Here is a tiny trained network, its code and every weight. The questions are about switching its units off for an input and a target symbol, where a switched-off unit gives its printed mean instead of its output.

import numpy as np


def w(rows, s, z=0):
    codes = np.array(rows[::2]) - 128.0
    scale = np.full(codes.shape[1], s)
    scale[-1] = z or s
    return codes * scale


def f(y):
    return np.maximum(y, 0)


def softmax(a):
    e = np.exp(a - a.max(-1, keepdims=True))
    return e / e.sum(-1, keepdims=True)


def log_softmax(a):
    a = a - a.max(-1, keepdims=True)
    return a - np.log(np.exp(a).sum(-1, keepdims=True))


def net(x, mask):
    ids = ['ΓΔΞΣεηθλμφω'.index(c) for c in x.split()]
    T = len(ids)
    res = E[ids] + P[:T]
    u = 0
    for l in range(2):
        r = res
        for j in range(2):
            rows = slice(3 * j, 3 * j + 3)
            q, k, v = (r @ M[l][rows].T for M in (Q, K, V))
            z = softmax(np.where(np.tri(T) > 0, q @ k.T / 3**0.5, -1e9)) @ v
            o = O[l][rows]
            res = res + np.where(mask[u + j], z, o[:, -1]) @ o[:, :-1]
        u += 2
        y = f(res @ A[l][:, :-1].T + A[l][:, -1])
        res = res + np.where(mask[u : u + 16], y, B[l][:, -1]) @ B[l][:, :-1]
        u += 16
    return log_softmax(res[-1] @ U[:, :-1].T + U[:, -1])


Q, K, V, O, A, B = {}, {}, {}, {}, {}, {}
E = w([
[211,107,200,131,113,205,148],'Γ',
[166,145,155,113,41,150,134],'Δ',
[147,68,105,152,67,72,190],'Ξ',
[241,186,112,131,145,171,117],'Σ',
[53,207,90,136,194,157,190],'ε',
[183,150,105,10,135,107,162],'η',
[162,89,169,253,203,197,110],'θ',
[41,129,211,196,128,180,77],'λ',
[208,207,138,136,181,183,200],'μ',
[12,157,99,127,72,151,90],'φ',
[134,155,206,53,155,52,108],'ω',
],0.012)
P = w([
[154,168,184,86,84,135,116],'0',
[169,2,37,131,179,122,158],'1',
[128,166,158,217,11,118,152],'2',
[58,155,205,32,119,192,95],'3',
[107,49,76,123,218,50,147],'4',
[92,161,181,200,15,90,171],'5',
],0.0065)
Q[0] = w([
[75,117,222,179,108,148,111],'L0H0',
[138,93,91,180,134,68,146],'L0H0',
[81,151,61,1,123,107,101],'L0H0',
[62,91,125,96,108,109,163],'L0H1',
[95,160,125,120,134,108,95],'L0H1',
[125,121,128,130,102,157,128],'L0H1',
],0.0097)
K[0] = w([
[56,138,191,169,130,171,73],'L0H0',
[133,79,118,205,133,35,154],'L0H0',
[125,154,82,1,3,114,172],'L0H0',
[51,98,188,129,84,106,125],'L0H1',
[131,168,162,107,39,114,137],'L0H1',
[90,135,152,149,159,180,118],'L0H1',
],0.0075)
V[0] = w([
[124,223,185,143,93,171,151],'L0H0',
[125,192,124,157,142,99,36],'L0H0',
[143,248,48,104,3,69,173],'L0H0',
[63,131,122,144,174,93,159],'L0H1',
[118,160,172,150,69,180,134],'L0H1',
[100,156,209,59,105,103,99],'L0H1',
],0.0047)
O[0] = w([
[74,85,249,136,138,153,155,252],'L0H0',
[80,168,99,143,92,147,33,156],'L0H0',
[79,200,132,4,93,224,209,43],'L0H0',
[147,158,120,135,103,68,118,76],'L0H1',
[52,117,131,125,103,121,175,236],'L0H1',
[66,107,146,78,130,123,120,172],'L0H1',
],0.0045,0.0022)
A[0] = w([
[180,177,160,147,92,148,150,254],'L0N0',
[126,219,99,113,132,88,213,183],'L0N1',
[113,96,137,151,151,136,143,203],'L0N2',
[152,123,24,114,154,95,200,98],'L0N3',
[166,110,37,118,145,114,156,51],'L0N4',
[103,155,138,154,54,151,146,124],'L0N5',
[198,114,169,1,170,151,49,162],'L0N6',
[160,121,28,74,174,127,194,126],'L0N7',
[165,62,140,116,95,109,181,185],'L0N8',
[173,187,85,129,119,118,104,141],'L0N9',
[137,111,138,173,122,161,101,127],'L0N10',
[132,91,153,164,147,141,79,175],'L0N11',
[171,48,109,131,157,16,163,94],'L0N12',
[102,57,57,101,76,109,155,172],'L0N13',
[111,135,128,134,233,156,164,132],'L0N14',
[79,128,161,131,126,140,78,162],'L0N15',
],0.008,0.0038)
B[0] = w([
[135,81,192,151,98,183,150,254],'L0N0',
[94,124,205,168,167,76,196,194],'L0N1',
[129,108,87,161,132,103,157,203],'L0N2',
[142,210,133,146,118,34,95,161],'L0N3',
[177,211,155,158,113,93,124,147],'L0N4',
[115,146,147,78,99,137,120,209],'L0N5',
[172,97,158,44,226,158,78,194],'L0N6',
[185,176,111,132,156,3,133,171],'L0N7',
[92,93,119,169,114,121,238,183],'L0N8',
[109,77,196,136,118,110,82,158],'L0N9',
[154,113,130,163,112,87,107,188],'L0N10',
[137,90,111,141,143,96,110,214],'L0N11',
[88,152,143,87,147,233,167,163],'L0N12',
[51,135,103,95,100,109,152,173],'L0N13',
[131,194,88,155,178,135,176,170],'L0N14',
[95,106,135,113,81,80,122,234],'L0N15',
],0.0067,0.0054)
Q[1] = w([
[155,108,94,188,157,110,137],'L1H0',
[160,189,160,141,97,100,254],'L1H0',
[165,200,111,116,173,142,34],'L1H0',
[200,165,90,101,184,118,94],'L1H1',
[111,161,12,45,192,197,51],'L1H1',
[139,19,109,175,125,81,127],'L1H1',
],0.0069)
K[1] = w([
[170,101,98,203,128,112,143],'L1H0',
[63,185,127,151,152,135,194],'L1H0',
[254,162,164,77,155,169,100],'L1H0',
[234,134,109,102,170,133,114],'L1H1',
[199,122,204,50,119,172,166],'L1H1',
[146,18,137,202,102,78,128],'L1H1',
],0.0081)
V[1] = w([
[198,83,180,77,96,158,63],'L1H0',
[96,103,141,169,134,45,223],'L1H0',
[65,142,86,125,223,134,110],'L1H0',
[65,136,95,122,105,151,154],'L1H1',
[175,178,179,169,253,173,92],'L1H1',
[209,166,131,80,99,160,160],'L1H1',
],0.0057)
O[1] = w([
[120,103,214,123,135,109,90,82],'L1H0',
[123,73,61,103,99,133,142,254],'L1H0',
[144,202,48,166,126,159,93,104],'L1H0',
[141,168,107,130,66,168,148,136],'L1H1',
[132,109,122,234,171,83,124,109],'L1H1',
[52,160,109,104,255,165,76,20],'L1H1',
],0.0066,0.0048)
A[1] = w([
[144,132,149,198,156,253,85,120],'L1N0',
[80,195,186,46,75,208,144,8],'L1N1',
[132,157,144,61,178,64,77,149],'L1N2',
[141,81,176,111,130,126,111,150],'L1N3',
[126,95,173,146,117,116,72,129],'L1N4',
[74,176,171,69,181,97,213,151],'L1N5',
[130,79,99,63,115,243,140,180],'L1N6',
[152,158,43,176,192,132,92,67],'L1N7',
[132,109,160,174,154,118,62,115],'L1N8',
[185,125,104,118,219,95,215,105],'L1N9',
[157,232,79,135,181,89,120,1],'L1N10',
[73,152,117,109,94,67,118,121],'L1N11',
[85,96,1,121,107,80,91,148],'L1N12',
[152,187,112,162,123,168,207,124],'L1N13',
[192,139,111,183,85,163,162,86],'L1N14',
[105,156,189,132,69,82,128,102],'L1N15',
],0.0078,0.0045)
B[1] = w([
[29,188,123,161,104,154,142,179],'L1N0',
[254,174,124,153,189,73,127,227],'L1N1',
[63,154,61,103,171,92,169,188],'L1N2',
[88,78,96,148,140,125,112,232],'L1N3',
[120,109,106,116,113,72,120,233],'L1N4',
[148,106,35,182,107,136,72,244],'L1N5',
[133,114,143,132,201,123,220,212],'L1N6',
[181,118,196,50,98,174,145,174],'L1N7',
[118,172,138,132,138,109,187,210],'L1N8',
[143,80,153,140,121,208,32,228],'L1N9',
[121,131,190,63,91,41,177,175],'L1N10',
[119,167,155,118,128,183,105,207],'L1N11',
[131,190,215,192,218,144,145,207],'L1N12',
[162,142,87,81,16,142,69,209],'L1N13',
[66,167,106,82,134,88,68,202],'L1N14',
[153,149,154,85,123,157,59,254],'L1N15',
],0.0075,0.0065)
U = w([
[112,30,162,114,148,227,163,105],'Γ',
[206,95,187,124,183,92,127,6],'Δ',
[92,83,92,63,106,109,252,228],'Ξ',
[11,197,166,136,169,175,184,239],'Σ',
[90,166,7,152,90,160,104,195],'ε',
[88,68,55,89,152,182,69,128],'η',
[141,116,87,231,132,26,150,142],'θ',
[135,53,145,80,44,146,5,155],'λ',
[138,119,126,188,142,253,71,59],'μ',
[153,237,160,103,112,125,115,90],'φ',
[80,147,87,69,142,17,126,38],'ω',
],0.0057,0.0023)

Each question gives the input, a string of symbols that net reads in full, and the target symbol t.
The units are the heads (3 rows each of Q, K, V and O) and the neurons (one row each of A and B). Each row of codes is followed by its name. A weight is (code - 128) times the scale printed after its matrix; where a second scale follows, it is the last column's (O, A, B and U).
mask holds one flag per unit, layer by layer, with each layer's heads first. A switched-off unit (its flag False) gives its mean, the last column of its rows in O or B, instead of its output. The means were averaged over made-up inputs and are rounded, as every weight is.
A unit's drop is (log p(t) with every unit on - log p(t) with that unit switched off) / (log p(t) with every unit on - log p(t) with every unit switched off).
The circuit of an input: a set's keep is (log p(t) with only the set's units on - log p(t) with every unit switched off) / (log p(t) with every unit on - log p(t) with every unit switched off). Starting from the 12 units with the biggest drops (on a tie, the unit counted first), units are removed one at a time, each time the one whose removal leaves the highest keep (on an exact tie, the one counted first), for as long as the keep stays at least 0.8.
circuit, biggest first: the units of the circuit, biggest drop first
most important unit: the unit with the biggest drop
top k neurons: the k neurons with the biggest drops, biggest first
k most important neurons of layer l: the k neurons of layer l with the biggest drops, biggest first
which heads matter: for each layer, one digit per head in row order, 1 if its drop is at least 0.15 and else 0, layers parted by /
drop of u: that unit's drop, to one decimal
input φ λ φ Ξ η, target ω: circuit, biggest first	[L1N2; L0N7; L0N3]
input Ξ θ Δ, target θ: circuit, biggest first	[L0H0; L1H1]
input φ φ Δ, target φ: which heads matter	10 / 01
input θ Δ Γ, target θ: circuit, biggest first	[L0H0; L1H1; L1N9]
input Δ λ μ, target λ: most important unit	L1N13
input ε λ Δ λ θ, target μ: which heads matter	10 / 10
input Ξ Ξ Σ, target Ξ: which heads matter	10 / 10
input λ ω λ λ Σ, target Δ: top 3 neurons	[L0N7; L1N7; L1N9]
input λ Δ η, target λ: which heads matter	10 / 00
input Γ Δ μ Σ λ Σ, target λ: which heads matter	00 / 01
input Σ ε Ξ, target Ξ: circuit, biggest first	[L0N8; L1H0; L1H1]
input Σ λ ε ε, target ε: circuit, biggest first	[L1N5; L1N13; L1H0; L0N14]
input λ Σ ε Ξ Ξ, target ε: 2 most important neurons of layer 0	[L0N12; L0N8]
input Ξ Σ φ Γ Σ Δ, target φ: most important neuron of layer 0	[L0N5]
input Δ θ Σ, target θ: which heads matter	10 / 01
input Ξ λ Δ λ λ Δ, target λ: which heads matter	10 / 01
input Σ θ λ η, target η: 3 most important neurons of layer 1	[L1N5; L1N9; L1N2]
input θ λ Ξ μ, target μ: which heads matter	00 / 01
input λ Σ Δ η, target η: top 3 neurons	[L0N6; L1N5; L1N9]
input φ Γ η φ ε η, target ε: most important unit	L1H0
input λ φ λ ω, target ω: 3 most important neurons of layer 1	[L1N2; L1N9; L1N4]
input Ξ Ξ Γ, target Ξ: which heads matter	00 / 10
input λ Ξ Σ, target Ξ: 2 most important neurons of layer 1	[L1N6; L1N9]
input Γ Σ Σ, target Σ: which heads matter	00 / 01
input μ μ λ μ Δ, target Ξ: 2 most important neurons of layer 1	[L1N9; L1N6]
input Γ μ η λ Ξ, target ε: 3 most important neurons of layer 1	[L1N13; L1N5; L1N9]
input φ λ Ξ, target Ξ: most important unit	L0N8
input λ λ η, target λ: top 2 neurons	[L0N1; L0N7]
input Σ ω λ φ ε, target φ: top 4 neurons	[L1N10; L1N12; L1N7; L0N14]
input ε Σ Ξ Ξ θ Σ, target θ: drop of L0N9	0.3
